Below is a small trained network, with its code and all its weights. Each question gives an input and a class and asks what happens when units are switched off, that is, made to give their printed mean instead of their output.

import numpy as np


def w(rows, s, z=0):
    codes = np.array(rows[::2]) - 128.0
    scale = np.full(codes.shape[1], s)
    scale[-1] = z or s
    return codes * scale


def f(y):
    return y / 2 * (1 + np.tanh(0.7978845608 * (y + 0.044715 * y**3)))


def log_softmax(a):
    a = a - a.max(-1, keepdims=True)
    return a - np.log(np.exp(a).sum(-1, keepdims=True))


def net(x, mask):
    res = np.array(x, float).reshape(1, 7) / 4 @ E
    y = f(res @ A[0][:, :-1].T + A[0][:, -1])
    res = res + np.where(mask, y, B[0][:, -1]) @ B[0][:, :-1]
    return log_softmax(res[-1] @ U[:, :-1].T + U[:, -1])


A, B = {}, {}
E = w([
[120,132,141,142,131],'x0',
[159,135,149,200,159],'x1',
[96,86,35,146,149],'x2',
[78,254,103,182,73],'x3',
[157,134,122,167,167],'x4',
[118,128,137,131,141],'x5',
[102,121,139,87,75],'x6',
],0.0078)
A[0] = w([
[134,173,165,109,121,115],'neuron 0',
[86,130,84,109,101,151],'neuron 1',
[126,191,141,111,245,25],'neuron 2',
[175,139,173,126,167,230],'neuron 3',
[31,203,69,129,197,220],'neuron 4',
[126,245,121,148,128,251],'neuron 5',
[140,141,163,30,149,250],'neuron 6',
[171,168,163,150,111,130],'neuron 7',
[55,7,76,148,106,252],'neuron 8',
[167,116,141,154,152,29],'neuron 9',
[166,148,158,33,167,213],'neuron 10',
[113,125,76,158,78,252],'neuron 11',
[131,109,222,174,203,160],'neuron 12',
[122,88,103,104,168,224],'neuron 13',
[132,125,150,187,108,71],'neuron 14',
[99,233,98,130,121,196],'neuron 15',
[125,155,80,90,126,147],'neuron 16',
],0.011,0.0026)
B[0] = w([
[85,109,145,132,28,144],'neuron 0',
[248,112,46,33,193,166],'neuron 1',
[128,126,135,152,132,136],'neuron 2',
[131,187,143,226,53,172],'neuron 3',
[203,167,146,103,191,217],'neuron 4',
[31,223,39,3,94,239],'neuron 5',
[183,172,235,162,55,206],'neuron 6',
[25,178,154,160,85,150],'neuron 7',
[136,28,132,142,221,255],'neuron 8',
[130,101,114,169,126,134],'neuron 9',
[174,181,131,247,63,193],'neuron 10',
[108,143,66,70,212,188],'neuron 11',
[171,93,147,152,70,186],'neuron 12',
[162,51,220,142,135,199],'neuron 13',
[131,146,130,84,124,133],'neuron 14',
[61,141,119,21,175,226],'neuron 15',
[117,208,111,141,168,150],'neuron 16',
],0.0055,0.0071)
U = w([
[244,136,242,161,127,225],'0',
[175,1,173,154,215,4],'1',
[73,225,150,113,133,68],'2',
[147,195,122,85,205,217],'3',
],0.0084,0.0021)

Each question gives the input, the list of numbers given to net, and the class t.
The units are the neurons (one row each of A and B). Each row of codes is followed by its name. A weight is (code - 128) times the scale printed after its matrix; where a second scale follows, it is the last column's (A, B and U).
mask holds one flag per neuron, in row order. A switched-off neuron (its flag False) gives its mean, the last column of its row in B, instead of its output. The means were averaged over made-up inputs and are rounded, as every weight is.
A unit's drop is (log p(t) with every unit on - log p(t) with that unit switched off) / (log p(t) with every unit on - log p(t) with every unit switched off).
The circuit of an input: a set's keep is (log p(t) with only the set's units on - log p(t) with every unit switched off) / (log p(t) with every unit on - log p(t) with every unit switched off). Starting from the 12 units with the biggest drops (on a tie, the unit counted first), units are removed one at a time, each time the one whose removal leaves the highest keep (on an exact tie, the one counted first), for as long as the keep stays at least 0.8.
circuit, biggest first: the units of the circuit, biggest drop first
unit that matters most: the unit with the biggest drop
k most important neurons: the k neurons with the biggest drops, biggest first
drop of u: that unit's drop, to one decimal
input [-7,-8,4,-2,-2,6,-5], class 1: circuit, biggest first	[neuron 8; neuron 5]
input [-1,-6,3,-2,4,-4,2], class 1: circuit, biggest first	[neuron 5; neuron 8]
input [8,3,-1,-8,2,-1,1], class 0: unit that matters most	neuron 3
input [0,3,-8,1,-4,5,3], class 2: circuit, biggest first	[neuron 7; neuron 13; neuron 8]
input [-8,6,-6,2,4,2,1], class 2: circuit, biggest first	[neuron 5; neuron 7; neuron 8]
input [-7,-6,6,0,3,8,-6], class 1: 3 most important neurons	[neuron 5; neuron 8; neuron 13]
input [7,3,8,0,-4,-5,6], class 1: 2 most important neurons	[neuron 8; neuron 5]
input [-6,2,3,-1,-6,6,-1], class 1: drop of neuron 8	0.1
input [7,-6,0,-1,-3,1,8], class 0: drop of neuron 15	0.2
input [-7,-3,7,7,2,-2,5], class 3: drop of neuron 3	0.0
input [8,-3,2,6,-3,8,3], class 3: drop of neuron 4	0.3
